Each row, then roughly how far along a hidden order it lies, from 0 to 15:
[ 16  -7 -14  -4  -5   9   3  -2  -1  12   8  -1  45 -32   5   8]
15
[ 17  -3 -26  -6  -5   0   6   1  -2  12   8  -5  49 -30   6  11]
11
[  8   9   4   8   9  13  -3   2 -13   5   1  -3  11   5   3   6]
5
[-16  -1  17  -3   7 -12   0   0   3 -12  -8   6 -27  20  -3  -5]
15
[ 14  22 -26   9   3  -2   4   9 -14   7   5 -19  17   8   4   9]
1
[ 11   5   1   6   8  18  -9   6 -12   3   3   5   9  -5   2  10]
13
[-5 -9 15 -4  6  5 -8  3 -1 -8 -3 16 -9 -2 -2  4]
0
[-3 -6 10 -1  5  7 -4 -1 -2 -3 -2 10 -3  0  0  0]
5
[ 18   2 -19   2  -3   9   4  -1  -6  15   8  -8  44 -20   7   7]
12
[ -2   2  30   6  13   7   5 -10 -11   6  -3  -2  15  15   5  -5]
12
[  1   2 -17  -4  -1 -10   1   5   2  -3   1  -1   0  -3   0   4]
0
[  2   2 -24  -5  -7 -14   6   2   5   1   2  -6   2  -4   0   1]
2
[ -5  -4  25   3   9  13  -9   0  -5  -5  -4  12 -19   8  -2  -1]
5
[ 11   3 -10   3  -3   7   6  -4  -7  14   6  -9  36 -13   6   3]
13
[ 12  10  -2   7  10   6   7  -1 -16  11   3 -12  36   0   8   6]
1
[ 18  15 -15   8   3   5   9   0 -14  14   6 -18  39   0   8   7]
5
[ 13   7  -1   8   8  16  -6   5 -14   5   4  -2  17  -3   4   9]
11
[ 26   5 -30   3  -9   7  13  -5  -8  25  13 -20  63 -30  12   8]
12
[ -4   1  12   3   5   5  -5   2  -2  -5  -3   5 -19  10  -2  -1]
9
[-7  5 15  4  7  0  1 -3 -6 -1 -4 -3 -7 16  1 -5]
14
[-2 -1 26  4 14  9  1 -7 -9  3 -3  3 11  8  5 -1]
11
[ 3  4  1  4  5  7 -3  1 -6  2  0  0 -1  3  1  2]
3

Part 2:
[-10 -12  11   2  18   2  12  -7   7  -2  34   0   2   0 -11  12  -5 -10
   7  -2   0  14   0   3]
15
[-15   5   0  16  -3  -2 -17   4 -41  -2 -23   0  -5   2  39   6   5   1
  -8   3   7 -19  -1  -1]
12
[ 30  12 -20 -22  -9  -4  -5   3   6   3 -14   0   1  -2  14 -14   3   9
  -1   0  -2  -8   2  -5]
8
[ 6 -6  4 -7 14  0 11 -6  8 -1 28  1  2  0  4  6 -6 -5  6 -2 -3 11  1  0]
8
[ 23  13 -22 -18  -8  -5  -8   0  -2   1 -13   0   0 -13  59  -7   1   3
   1   0   2 -17   1  -6]
11
[  3   5  -2  14  -8  -1 -13   7 -30  -1 -32  -1  -4   0  15   0   7   3
  -9   4   5 -14  -1   0]
12
[-26   3   2  26  -6   0 -15   8 -48  -2 -29   0  -7   2  10   3   6   1
  -8   4   7 -16  -2   2]
13
[-44  -7  22  35   4   4  -2   1 -26  -4   3   0  -2   6  -2  24   0  -7
  -2   2   7  -1  -4   5]
15
[ 38   1 -12 -30  -2   0   9   3  28   4  -3  -1   2   1 -61 -20   0   7
   0  -2 -11  12   3  -3]
2
[ 20  16 -22 -34 -10  -4 -12   3  -1   3 -22   1  -1  -1  37 -13   5   8
  -3   1  -2 -18   2  -8]
8
[-18  -7  12   5  12   4   2  -1   9  -2  14   1   1   8  -6   7  -2  -4
   0   0  -1   8   1   3]
0
[ 14  -5   0 -11   6   1  18  -7  35   1  28   0   3  -6 -27  -6  -7  -3
  10  -4  -4  18   0   1]
13
[ 25   3 -17 -37   1  -1   9  -2  24   4  -2   1   3   0  -6  -9  -1   4
   2  -2  -8   4   4  -6]
3
[-32 -12  19  24   9   4   3  -1  -2  -3  11   0   1   5  -7  14  -1  -8
   0   0   2   6  -2   4]
10
[ 28   2 -13 -33   1  -1   6  -1  27   4   5   1   4   1 -31 -13  -1   5
   2  -2 -10   7   3  -4]
1
[ 23   5 -13 -29   7  -2   7  -8  22   2  23   2   4  -4  30  -5  -4  -1
   8  -3  -3   3   2  -4]
9
[ 33   2 -11 -12 -15   0   7   6  17   3 -17  -3   2  -1 -63 -29   2  14
  -1   1  -6   9   0   1]
8
[ 15   0  -6 -20   9  -1  11 -11  32   0  25   1   5  -7  20  -1  -7  -5
  11  -5  -2  13   1  -1]
15
[-12  11  -6   0  -3  -3 -21   2 -32  -1 -20   1  -5   0  63   9   4   3
  -5   3   7 -28   1  -4]
10
